Below is a small trained network, with its code and all its weights. Each question gives an input and a class and asks what happens when units are switched off, that is, made to give their printed mean instead of their output.

import numpy as np


def w(rows, s, z=0):
    codes = np.array(rows[::2]) - 128.0
    scale = np.full(codes.shape[1], s)
    scale[-1] = z or s
    return codes * scale


def f(y):
    return y / 2 * (1 + np.tanh(0.7978845608 * (y + 0.044715 * y**3)))


def log_softmax(a):
    a = a - a.max(-1, keepdims=True)
    return a - np.log(np.exp(a).sum(-1, keepdims=True))


def net(x, mask):
    res = np.array(x, float).reshape(1, 4) / 4 @ E
    y = f(res @ A[0][:, :-1].T + A[0][:, -1])
    res = res + np.where(mask, y, B[0][:, -1]) @ B[0][:, :-1]
    return log_softmax(res[-1] @ U[:, :-1].T + U[:, -1])


A, B = {}, {}
E = w([
[128,128,128,128,128,128,129,129,127],'x0',
[100,3,133,85,177,108,127,143,38],'x1',
[211,127,129,183,18,177,131,222,46],'x2',
[197,38,116,109,66,140,129,93,227],'x3',
],0.0043)
A[0] = w([
[91,123,121,116,215,120,126,92,189,146],'n0',
[126,128,128,130,125,125,128,127,128,118],'n1',
[84,122,120,112,223,115,132,87,198,160],'n2',
[101,206,135,130,166,123,129,141,56,24],'n3',
[127,129,130,130,128,126,133,129,128,75],'n4',
[124,119,134,127,131,127,131,130,120,63],'n5',
[116,71,132,119,146,127,127,135,93,55],'n6',
[101,204,136,131,167,126,128,140,57,23],'n7',
[135,201,124,138,103,132,128,124,174,68],'n8',
[104,4,127,122,168,127,130,132,54,91],'n9',
[114,48,135,118,154,126,131,132,78,64],'n10',
[103,207,131,129,170,127,130,142,55,24],'n11',
[127,127,128,130,128,126,127,132,130,136],'n12',
[129,126,129,132,130,124,126,130,130,123],'n13',
[101,127,127,114,187,116,118,99,169,132],'n14',
[115,51,128,119,154,122,128,135,80,69],'n15',
[138,218,123,138,98,132,125,124,181,62],'n16',
[126,127,129,127,124,127,130,128,130,94],'n17',
[135,253,136,138,84,133,132,130,203,65],'n18',
[166,129,124,141,60,136,132,167,75,120],'n19',
[163,130,119,139,56,137,130,163,73,119],'n20',
[126,129,127,129,129,129,131,129,128,97],'n21',
[125,127,129,127,128,131,124,127,129,145],'n22',
[130,129,128,128,130,125,130,126,127,116],'n23',
[149,127,120,142,99,138,136,150,104,108],'n24',
[166,40,134,126,77,132,129,117,214,3],'n25',
[178,129,124,141,40,135,124,175,55,131],'n26',
[170,49,132,118,77,128,130,114,207,2],'n27',
],0.012,0.00079)
B[0] = w([
[93,148,203,130,118,133,131,125,125,234],'n0',
[128,128,128,126,129,129,129,129,129,127],'n1',
[89,150,216,130,115,134,130,128,122,254],'n2',
[75,92,62,130,136,129,123,134,130,190],'n3',
[128,126,127,127,127,129,128,129,129,124],'n4',
[134,126,125,127,127,126,128,128,128,123],'n5',
[170,136,119,127,124,124,127,129,131,148],'n6',
[76,92,64,129,136,129,123,134,132,188],'n7',
[190,131,120,122,127,122,129,127,126,186],'n8',
[242,149,102,129,119,126,131,126,136,210],'n9',
[194,139,114,127,124,125,129,127,133,170],'n10',
[74,91,61,131,137,129,124,133,132,191],'n11',
[129,128,128,131,129,128,130,124,125,129],'n12',
[128,128,128,127,129,130,129,129,130,128],'n13',
[104,140,179,132,120,133,133,126,124,197],'n14',
[191,140,115,127,122,128,127,128,134,167],'n15',
[208,133,116,122,125,123,129,128,127,204],'n16',
[128,129,128,128,130,127,128,128,127,126],'n17',
[251,137,109,123,123,124,129,129,125,247],'n18',
[96,144,194,128,126,129,132,117,129,193],'n19',
[96,144,195,125,128,127,129,118,131,192],'n20',
[127,127,127,126,128,128,128,128,129,126],'n21',
[129,128,129,130,130,128,128,129,126,129],'n22',
[127,128,127,127,127,129,130,128,129,127],'n23',
[113,138,153,123,129,129,130,125,130,147],'n24',
[53,94,40,133,147,129,122,140,120,211],'n25',
[85,152,215,125,126,130,131,118,133,220],'n26',
[59,97,47,132,147,125,123,140,117,205],'n27',
],0.027,0.0055)
U = w([
[95,165,235,127,112,142,143,105,127,250],'0',
[252,142,104,115,114,116,135,127,135,129],'1',
[74,53,58,139,165,130,113,150,122,2],'2',
],0.012,0.00052)

Each question gives the input, the list of numbers given to net, and the class t.
The units are the neurons (one row each of A and B). Each row of codes is followed by its name. A weight is (code - 128) times the scale printed after its matrix; where a second scale follows, it is the last column's (A, B and U).
mask holds one flag per neuron, in row order. A switched-off neuron (its flag False) gives its mean, the last column of its row in B, instead of its output. The means were averaged over made-up inputs and are rounded, as every weight is.
A unit's drop is (log p(t) with every unit on - log p(t) with that unit switched off) / (log p(t) with every unit on - log p(t) with every unit switched off).
The circuit of an input: a set's keep is (log p(t) with only the set's units on - log p(t) with every unit switched off) / (log p(t) with every unit on - log p(t) with every unit switched off). Starting from the 12 units with the biggest drops (on a tie, the unit counted first), units are removed one at a time, each time the one whose removal leaves the highest keep (on an exact tie, the one counted first), for as long as the keep stays at least 0.8.
circuit, biggest first: the units of the circuit, biggest drop first
unit that matters most: the unit with the biggest drop
k most important neurons: the k neurons with the biggest drops, biggest first
drop of u: that unit's drop, to one decimal
input [7,-8,-6,-8], class 1: 2 most important neurons => [n18, n16]
input [-2,-6,-3,-5], class 1: unit that matters most => n18
input [7,5,-6,-7], class 2: 2 most important neurons => [n11, n3]
input [6,-3,2,4], class 2: 3 most important neurons => [n9, n25, n27]
input [5,0,-6,8], class 2: 2 most important neurons => [n25, n27]
input [0,2,-1,-2], class 1: 3 most important neurons => [n25, n27, n26]
input [-3,4,3,6], class 2: 2 most important neurons => [n25, n27]
input [5,3,-6,-7], class 2: 4 most important neurons => [n11, n3, n7, n26]
input [6,-7,-2,7], class 1: 2 most important neurons => [n18, n16]
input [4,2,6,7], class 2: 4 most important neurons => [n25, n27, n2, n0]
input [-5,6,-2,4], class 1: drop of n9 => 0.1
input [6,-7,8,6], class 0: drop of n19 => 0.8
input [7,-6,-3,-5], class 1: drop of n18 => 0.7
input [5,7,-2,-6], class 1: circuit, biggest first => [n9]
